Here is a tiny trained network, its code and every weight. The questions are about switching its units off for an input and a class, where a switched-off unit gives its printed mean instead of its output.

import numpy as np


def w(rows, s, z=0):
    codes = np.array(rows[::2]) - 128.0
    scale = np.full(codes.shape[1], s)
    scale[-1] = z or s
    return codes * scale


def f(y):
    return y / 2 * (1 + np.tanh(0.7978845608 * (y + 0.044715 * y**3)))


def log_softmax(a):
    a = a - a.max(-1, keepdims=True)
    return a - np.log(np.exp(a).sum(-1, keepdims=True))


def net(x, mask):
    res = np.array(x, float).reshape(1, 7) / 4 @ E
    y = f(res @ A[0][:, :-1].T + A[0][:, -1])
    res = res + np.where(mask, y, B[0][:, -1]) @ B[0][:, :-1]
    return log_softmax(res[-1] @ U[:, :-1].T + U[:, -1])


A, B = {}, {}
E = w([
[77,185,198],'x0',
[156,88,88],'x1',
[152,236,122],'x2',
[1,228,106],'x3',
[214,147,171],'x4',
[36,79,229],'x5',
[117,179,90],'x6',
],0.0063)
A[0] = w([
[146,114,45,160],'n0',
[132,206,48,11],'n1',
[102,204,167,153],'n2',
[127,79,87,3],'n3',
[101,135,121,175],'n4',
[169,149,61,224],'n5',
[128,134,130,215],'n6',
[156,104,116,116],'n7',
[96,94,97,25],'n8',
[125,212,64,174],'n9',
[63,254,185,131],'n10',
[109,153,186,217],'n11',
[129,133,149,82],'n12',
],0.019,0.0048)
B[0] = w([
[90,64,114,178],'n0',
[169,183,93,180],'n1',
[119,74,132,198],'n2',
[92,151,133,144],'n3',
[108,113,114,149],'n4',
[137,34,128,193],'n5',
[127,101,132,147],'n6',
[138,115,155,151],'n7',
[94,149,105,133],'n8',
[143,147,93,202],'n9',
[102,4,144,252],'n10',
[149,67,127,185],'n11',
[141,136,124,127],'n12',
],0.038,0.015)
U = w([
[166,188,114,3],'0',
[135,109,149,125],'1',
[149,251,153,31],'2',
[82,144,132,134],'3',
[147,141,197,207],'4',
[163,119,102,218],'5',
],0.016,0.0056)

Each question gives the input, the list of numbers given to net, and the class t.
The units are the neurons (one row each of A and B). Each row of codes is followed by its name. A weight is (code - 128) times the scale printed after its matrix; where a second scale follows, it is the last column's (A, B and U).
mask holds one flag per neuron, in row order. A switched-off neuron (its flag False) gives its mean, the last column of its row in B, instead of its output. The means were averaged over made-up inputs and are rounded, as every weight is.
A unit's drop is (log p(t) with every unit on - log p(t) with that unit switched off) / (log p(t) with every unit on - log p(t) with every unit switched off).
most important unit: the unit with the biggest drop
k most important neurons: the k neurons with the biggest drops, biggest first
drop when u is switched off: that unit's drop, to one decimal
input [6,6,5,4,-2,-6,-5], class 5: most important unit : n1
input [-6,-2,-4,-7,-5,8,-3], class 4: 2 most important neurons : [n10 n0]
input [1,-2,-3,4,2,-3,7], class 5: 2 most important neurons : [n1 n9]
input [5,-3,-6,-2,5,8,-8], class 5: 2 most important neurons : [n10 n11]
input [-4,3,-7,3,-8,-4,5], class 3: 2 most important neurons : [n3 n8]
input [1,3,3,8,2,-3,1], class 5: 2 most important neurons : [n1 n9]
input [0,8,-6,-4,-6,-1,4], class 3: 2 most important neurons : [n10 n3]
input [-1,6,-6,2,2,3,6], class 3: drop when n10 is switched off : 0.3
input [-6,-3,4,-6,-4,7,5], class 4: drop when n10 is switched off : 0.3
input [-5,-3,-8,-8,-1,3,0], class 3: drop when n8 is switched off : 0.1
input [3,5,-2,7,-8,-3,-1], class 5: drop when n9 is switched off : 0.4
